Look-ups in named tables: a row name and a column name give one cell, copied from the table.

Table Kovora
,Bafufe,Misesu,Notoki
Rofado,101,113,102
Rafopuf,95,134,116
Zenag,121,133,39
Lizi,81,136,120
Noden,88,122,99
Budule,112,107,69
Buf,59,152,121
Mitez,105,109,100
Zed,203,127,136
Lut,108,82,88
Mor,107,110,104
Ruvu,67,71,113

Misesu of Buf: 152
Misesu of Noden: 122
Notoki of Lut: 88
Notoki of Zenag: 39
Notoki of Mor: 104
Bafufe of Ruvu: 67
Bafufe of Lizi: 81
Misesu of Zenag: 133
Notoki of Budule: 69
Bafufe of Budule: 112
Bafufe of Mitez: 105
Misesu of Budule: 107
Misesu of Ruvu: 71
Misesu of Rafopuf: 134
Bafufe of Mor: 107

Zik =
	Nep	Lan	Napez	Kelabaf	Vela	Rel	Rukolu	Kot	Momamit	Fodis
Zude	2566	-1879	-5816	362	-1343	7152	-6330	-2111	-6125	6159
Mupusa	4745	2172	4549	3128	1832	1547	-72	1345	-4280	1631
Nipid	524	-1480	-3809	-6741	7432	-3822	7710	1672	5866	-5005

Nipid, Rel: -3822
Mupusa, Rukolu: -72
Zude, Nep: 2566
Mupusa, Rel: 1547
Nipid, Kelabaf: -6741
Zude, Kot: -2111
Mupusa, Fodis: 1631
Nipid, Nep: 524
Nipid, Fodis: -5005
Mupusa, Vela: 1832
Nipid, Napez: -3809
Zude, Kelabaf: 362
Zude, Rel: 7152
Nipid, Rukolu: 7710
Nipid, Momamit: 5866
Mupusa, Momamit: -4280
Zude, Fodis: 6159

Nopuv:
         Pevep  Gimemu  Buz  Zom
Kuzunev     13      41   49   33
Kapobi      22      21   36   22
Gevuga      79      41   69   74
Dut         50      33   31   48
Gaziga      44      36   75   65
Sizado      53      28   50   41
Kor         49      42   29   37
Befanik     51      11    1   37
Varonuk     50      29   15   80

What is the Pevep of Kuzunev in Nopuv?
13
What is the Zom of Kor in Nopuv?
37
What is the Zom of Varonuk in Nopuv?
80
What is the Pevep of Sizado in Nopuv?
53
What is the Pevep of Gaziga in Nopuv?
44
What is the Buz of Kapobi in Nopuv?
36
Row with the largest Pevep: Gevuga

Zuve
|  | Tasilo | Falerid | Lebosen | Pafeke |
|---|---|---|---|---|
| Laga | 97 | 197 | 138 | 102 |
| Nav | 118 | 197 | 124 | 132 |
| Tilugu | 124 | 150 | 62 | 248 |
| Dofo | 121 | 194 | 48 | 87 |
| Niki | 127 | 158 | 130 | 113 |

Tasilo of Dofo = 121
Pafeke of Tilugu = 248
Lebosen of Laga = 138
Lebosen of Niki = 130
Tasilo of Niki = 127
Pafeke of Niki = 113
Falerid of Nav = 197
Lebosen of Dofo = 48
Falerid of Tilugu = 150
Pafeke of Laga = 102
Falerid of Dofo = 194
Falerid of Niki = 158
Lebosen of Tilugu = 62
Pafeke of Dofo = 87
Lebosen of Nav = 124
Tasilo of Laga = 97
Pafeke of Nav = 132

Table Bipe
	Mez	Ligitet	Miz	Duzeti	Zekika	Mipeleg
Faled	458	480	370	663	281	529
Meveti	451	121	463	692	256	676
Turi	344	552	403	324	737	298
Kulonin	433	532	435	429	528	409
Lazane	405	648	445	447	528	373
Feg	263	450	393	288	810	253

What is the Duzeti of Feg in Bipe?
288
What is the Zekika of Lazane in Bipe?
528
What is the Miz of Meveti in Bipe?
463
What is the Ligitet of Kulonin in Bipe?
532
What is the Zekika of Kulonin in Bipe?
528
What is the Mipeleg of Meveti in Bipe?
676
What is the Miz of Faled in Bipe?
370
What is the Miz of Lazane in Bipe?
445
What is the Mipeleg of Turi in Bipe?
298
What is the Mez of Turi in Bipe?
344
What is the Miz of Kulonin in Bipe?
435
What is the Zekika of Faled in Bipe?
281
What is the Mipeleg of Kulonin in Bipe?
409
What is the Zekika of Feg in Bipe?
810
What is the Miz of Turi in Bipe?
403

Legop:
         Letifab  Dovude  Vupaned  Tis  Peze
Monenet      276     350      590  357   560
Zis          482     378      255  330    88
Disod        378     373      203  215   339
Kular        321     377      536  409   528
Rel          241     369      378  284   640
Lomive       488     405      385  378   285
Mif          211     312      451   63   477
Fel          245     395      565  394   727
Raf          377     408      410  378   497
Vifopu       458     392      409  553   325
Labuli       438     385      436  498   378
Buz          464     462      238  538   395
Vonikom      378     550      378  810   776
Ful          488     468      174  567   382

Mif, Letifab => 211
Mif, Dovude => 312
Rel, Dovude => 369
Vonikom, Letifab => 378
Vifopu, Dovude => 392
Vifopu, Tis => 553
Monenet, Peze => 560
Kular, Tis => 409
Ful, Dovude => 468
Fel, Vupaned => 565
Vifopu, Letifab => 458
Labuli, Tis => 498
Zis, Tis => 330
Disod, Dovude => 373
Labuli, Peze => 378
Disod, Letifab => 378
Row with the largest Tis: Vonikom

